Below are the code and all the weights of a small trained network. Each question names an input and a class and asks about switching units off, where a switched-off unit gives its printed mean instead of its output.

import numpy as np


def w(rows, s, z=0):
    codes = np.array(rows[::2]) - 128.0
    scale = np.full(codes.shape[1], s)
    scale[-1] = z or s
    return codes * scale


def norm(h):
    return h / np.sqrt((h * h).mean(-1, keepdims=True) + 1e-5)


def f(y):
    return y / 2 * (1 + np.tanh(0.7978845608 * (y + 0.044715 * y**3)))


def log_softmax(a):
    a = a - a.max(-1, keepdims=True)
    return a - np.log(np.exp(a).sum(-1, keepdims=True))


def net(x, mask):
    res = np.array(x, float).reshape(1, 3) / 4 @ E
    u = 0
    for l in range(2):
        y = f(norm(res) @ A[l][:, :-1].T + A[l][:, -1])
        res = res + np.where(mask[u : u + 5], y, B[l][:, -1]) @ B[l][:, :-1]
        u += 5
    return log_softmax(norm(res)[-1] @ U[:, :-1].T + U[:, -1])


A, B = {}, {}
E = w([
[140,241,106,2,111,242,134,37],'x0',
[114,39,42,22,207,189,137,163],'x1',
[188,103,167,116,68,133,8,137],'x2',
],0.0042)
A[0] = w([
[152,129,156,149,151,60,136,239,113],'L0N0',
[47,229,125,222,100,73,72,102,165],'L0N1',
[61,81,133,122,109,42,96,201,171],'L0N2',
[170,89,199,118,120,175,2,148,197],'L0N3',
[222,122,147,72,70,98,100,173,7],'L0N4',
],0.0051,0.0012)
B[0] = w([
[183,154,139,41,76,145,116,156,196],'L0N0',
[116,56,88,108,189,205,139,126,236],'L0N1',
[133,216,144,119,199,133,133,74,215],'L0N2',
[102,99,2,150,105,120,240,93,252],'L0N3',
[83,148,138,203,91,97,180,149,161],'L0N4',
],0.0062,0.0033)
A[1] = w([
[110,171,211,253,112,152,122,53,246],'L1N0',
[162,178,91,112,100,178,162,146,84],'L1N1',
[137,131,114,169,134,19,166,186,252],'L1N2',
[75,139,150,111,177,154,204,158,165],'L1N3',
[96,80,134,172,191,65,79,167,183],'L1N4',
],0.006,0.00037)
B[1] = w([
[69,75,70,76,223,146,119,174,224],'L1N0',
[212,125,254,180,157,74,117,119,219],'L1N1',
[141,183,176,116,91,145,169,47,227],'L1N2',
[147,78,112,216,34,85,89,104,251],'L1N3',
[131,191,134,24,123,230,103,98,191],'L1N4',
],0.0068,0.003)
U = w([
[162,204,216,50,150,185,126,54,178],'0',
[58,55,76,105,217,190,85,154,206],'1',
[110,117,101,195,52,112,183,59,156],'2',
[195,98,154,187,127,103,102,109,123],'3',
[126,136,196,140,118,75,53,206,25],'4',
[115,136,198,136,115,70,61,219,3],'5',
[102,175,170,153,96,107,33,254,16],'6',
[105,154,177,139,119,63,54,207,3],'7',
],0.0086,0.005)

Each question gives the input, the list of numbers given to net, and the class t.
The units are the neurons (one row each of A and B). Each row of codes is followed by its name. A weight is (code - 128) times the scale printed after its matrix; where a second scale follows, it is the last column's (A, B and U).
mask holds one flag per neuron, layer by layer. A switched-off neuron (its flag False) gives its mean, the last column of its row in B, instead of its output. The means were averaged over made-up inputs and are rounded, as every weight is.
A unit's drop is (log p(t) with every unit on - log p(t) with that unit switched off) / (log p(t) with every unit on - log p(t) with every unit switched off).
The circuit of an input: a set's keep is (log p(t) with only the set's units on - log p(t) with every unit switched off) / (log p(t) with every unit on - log p(t) with every unit switched off). Starting from all 10 units, units are removed one at a time, each time the one whose removal leaves the highest keep (on an exact tie, the one counted first), for as long as the keep stays at least 0.8.
circuit, biggest first: the units of the circuit, biggest drop first
most important unit: the unit with the biggest drop
k most important neurons: the k neurons with the biggest drops, biggest first
top k neurons in layer l: the k neurons of layer l with the biggest drops, biggest first
drop when u is switched off: that unit's drop, to one decimal
input [1,3,-3], class 3: top 3 neurons in layer 0 -> L0N1, L0N3, L0N4
input [-8,-5,-8], class 0: most important unit -> L1N2
input [6,2,-8], class 2: 2 most important neurons -> L1N3, L0N0
input [0,-6,-5], class 1: 2 most important neurons -> L1N0, L0N3
input [-1,2,-3], class 3: circuit, biggest first -> L1N3, L0N3
input [3,3,-2], class 3: top 4 neurons in layer 1 -> L1N4, L1N0, L1N3, L1N2
input [7,1,8], class 2: circuit, biggest first -> L0N3, L0N4
input [-6,0,5], class 0: circuit, biggest first -> L0N2, L1N4
input [6,-4,7], class 2: 3 most important neurons -> L0N3, L0N2, L1N4
input [-5,5,-1], class 0: circuit, biggest first -> L0N1, L1N4, L1N2
input [-1,-8,-8], class 1: circuit, biggest first -> L1N0, L0N3
input [7,-8,4], class 1: top 3 neurons in layer 1 -> L1N0, L1N2, L1N4
input [-5,-3,-3], class 0: circuit, biggest first -> L0N3, L1N4
input [-6,-1,8], class 2: top neuron in layer 1 -> L1N1
input [-6,2,6], class 0: 2 most important neurons -> L0N2, L1N2
input [-6,4,7], class 2: top 2 neurons in layer 1 -> L1N1, L1N0
input [3,-6,-4], class 1: 3 most important neurons -> L1N0, L0N3, L0N0
input [-2,-5,4], class 1: 3 most important neurons -> L1N0, L0N1, L1N3
input [-7,-1,8], class 2: top 3 neurons in layer 0 -> L0N3, L0N4, L0N0
input [-1,-6,-5], class 1: top neuron in layer 1 -> L1N0
input [-8,7,7], class 0: top 3 neurons in layer 1 -> L1N4, L1N2, L1N0
input [-1,-5,8], class 2: top 2 neurons in layer 0 -> L0N3, L0N4
input [4,-8,8], class 1: top 3 neurons in layer 1 -> L1N0, L1N3, L1N2
input [-1,-5,-3], class 1: drop when L1N0 is switched off -> 0.1
input [0,-6,-2], class 1: drop when L0N3 is switched off -> 0.1
input [0,-6,3], class 1: drop when L1N0 is switched off -> 0.2
input [-6,-3,0], class 0: top neuron in layer 0 -> L0N0
input [-3,-3,6], class 2: drop when L0N3 is switched off -> 3.1
input [0,4,8], class 2: top 3 neurons in layer 0 -> L0N3, L0N4, L0N1
